Each row has a hidden trait or not; one of two labels after the row says which. A new part has a new trait and new labels.
[ 22  -2 -11   7   2   5   0  -8   6  -2  -2  -2   1   0   3 -24 -16  -2
   8   0  -3  -8   0  -4   0  -2  -2  -1   5   3   1  -2   2  -8  -1  21
   4  16   2 -24 -19  -1  -1  -4   0  -1   1  -2  -1   4 -12   9   0   0
  -1]	J321
[ 35  -1 -18   8  -6   9   1 -13  14  -8  -7  -4   6 -10  17 -38 -30  -4
   5  -2  -6   1   3  -9   4  -4  16  -6  15   3   2  -2   0  42  -7   1
   5  34  10 -47 -29   0  -2   2   3  -2  -2  -1 -24  28  12  18   0  -4
  -1]	j258
[ -2  -3  -6  -9  -7   2   1   0   2   0  -1  -2  -2  -3   4 -11   1   0
   7   0   0  -4  -5  -2   2   0   6  -2  -1  11   5   1   0  -2  -1  -2
   3   6   0 -14 -13  -3   0  -1  -1   0  -3   0  -7  14   4   3  -2  -1
  -1]	j258
[ 49  -3  -1  -3   2   8   5 -12   7 -12  -2  -2   2 -15   5 -49 -20  -4
  11  -3  -5 -11   0  -7   2  -3  -2  -1  -1  37  24   5   0  18  -1  11
   4   1  -2 -38 -33  -6  -1  -1   1   0  -4  -2  -2  35 -24  20  -3  10
   4]	j258
[-13  -6  -4 -15   0   2   1  -3  -2   1  -2  -3  -2  -1  -3   8   1  -2
  -4   1   0  -9   9 -14   4  -4  -1  -3  12  10 -15  -3   1  23 -10  18
  -1  20  13  12 -15 -20  -7 -12  -2  -2 -22   0  -4  23  47  -7  -7 -21
  -4]	J321
[-12  -3   5  -7   2  -1   1   4  -4  -1   1  -1  -4   0  -4   4   5   2
   9   1   2   6  -1  -7   0 -12  -8   1   0  -6  -4  -1  -1 -21  -2 -22
   3   3  -2   5   3 -12  -3   1  -1  -1  -6  -1  -3   1   9 -10  -3  -5
  -4]	j258
[-32  -4   5 -26   3  -1  -1   0  -6   2   3  -3  -5   6 -22   8   9   3
  -3   2   2   5   3  -9   3 -19  -7   1  -1  -5 -15  -1   0 -19  -9 -31
   0  -8   6  31   1 -19 -10   3  -3   0 -14   1  -2  11  30 -18 -11 -13
  -3]	J321
[ -2  -3   9  -3   3   0   1  -1  -9   1   3  -1  -4   6  -4   4  11   2
  10   1   4  11  -2  -7  -2 -15 -11   1  -8 -11   1  -1   0 -32   4  -9
   4 -18  -1  37  -4  -8  -6   0  -2  -1  -6  -1  10  -7   4   1   0  -1
  -3]	J321
[-13  -1  20   3   2  -8  -4  16  -9   1   4   4  -1  16 -31   9  22   4
  -5   4   5  12   1   2  -3 -11 -21   4 -11 -11 -17   1  -1 -19  14 -27
 -12 -21  -7  33  35   6  -3  -6  -2   1 -10   2  25 -41   1  -6   9   4
   4]	j258
[  4   0   8  10  16  -5  -6   6   0   6   0   1   0  12 -18  -3   4   2
 -10   2   2   6   7 -10   0   0 -18   4   1 -22 -20  -2  -2 -11  -3  20
  -4  -5   4   7  28  -7   0   2   0  -1 -18   0  11 -23   4  -1   0 -10
  -9]	J321
[-31   2  -1  -9   4   0  -5   2   7   9   3  -4   0  -1  -9  19  11   1
 -31   0  -2  -8  -1  -4   5  -5   2  -1  15  -4  -5   0   0  25 -13  27
 -14  14  18 -16  -1  -7  -1 -18  -2   0 -15   6   0   5  10 -11  -8  -9
   3]	J321
[  4  -7   8 -12   1  -8   6  -2 -15  -1   3   1 -13   3   5  17  23   4
  13   0   4  17  -9 -13   0 -10  -1   1   2  12  -1   0   1 -55  -5 -63
   6 -26 -11  56  -8 -25 -10  26  -5  -1   6  -4   9  19 -10  -9  -9  -3
  -4]	j258
[  3  -3  -2 -11  -4  -1   1  -4  -6  -8  -1  -1  -5  -6  24 -22   4   1
  32  -2   1   6 -12  -3  -1  -7   6  -1 -13  19  22   3   0  -5  -1 -48
   5  -9 -10  17 -22  -5  -4  19   0   0  21  -4  -4  23 -33  -5  -5  -4
  -4]	J321
[ 38  -4  -2  -7  -8  -1  10  -4 -10  -9   0  -2  -9  -9  23 -20  11   1
  44  -2   1   0 -16 -12   3  -8  -1  -1 -17  21  27   4   0  -6  -8 -63
  20   3 -13  20 -26 -16  -7  25  -1   1  20  -5  -5  32 -35  -4  -9   8
   0]	J321
[  4  -1   8  -1   7  -6   3   3  -8  -2   2   0   0   4   7   7   9   2
  22  -1   3   0   0  -5  -3 -12 -11   3   3   4   2  -2  -2 -43  -5 -43
  12 -20 -10  41   2  -5  -6  22  -2  -1   9  -4   8  -6 -13  -3  -1   7
  -4]	J321
[ 24  -4  -2 -21  -3   0   3   0   8  -6   1  -4   0  -1  -7 -28  -8   1
   5  -1   0 -12   0  -5   3  -8  18  -2   1   8   6   4   3  30  -6   5
   1  21   8 -41 -38 -16   1   0   0   1   1   2  -1  41  13  -8  -8  -5
   3]	J321
[-28   1  -2  37  13   4  -9  -3  13   0  -1  -4   7   3 -18  11  -1  -1
 -35  -1  -3 -14   0  -4   6  11  -3  -2  24   5 -29  -1   2  45  -5  63
 -11   2   2   4  -6  -4  -2 -28   0  -1 -23  -1  -8  -2  63  -5  -1 -24
  -5]	j258
[  7  -2  -2  20  11  -2   0  -3  -1   2  -2   0  -1   0  -9  17  -7   0
  -1   0   0   1   8 -10   1  -4 -11  -1   1  -6 -12  -5   1   4  -8   3
   7   6   7  12  -4 -12  -3  -5   1  -3  -3  -3   0  -2  36  -2   0 -11
  -8]	j258
[  1  -3   0 -13  -1  -2   3  -1  -4  -1  -1   0  -4  -2   7  -1   3   0
   8   0   0   4  -6  -7   1  -7   1  -1   1   7   0  -1   0 -16  -3  -7
   3   1  -5  15  -7 -10  -4   9  -2   0   7  -3  -2  13  -3  -2  -3   2
  -1]	j258
[ -2 -10 -13   6   1   4  -1  -7   7  -4  -3  -6   0  -6   1  -2  -5   0
  15   1  -4 -10   7 -22   6  -3   3  -3  11  25   2  -2   4  19  -4  13
   6  23   1  16 -16 -25  -7 -12   0  -3 -23  -2 -17  37  36   3  -5 -17
  -7]	J321
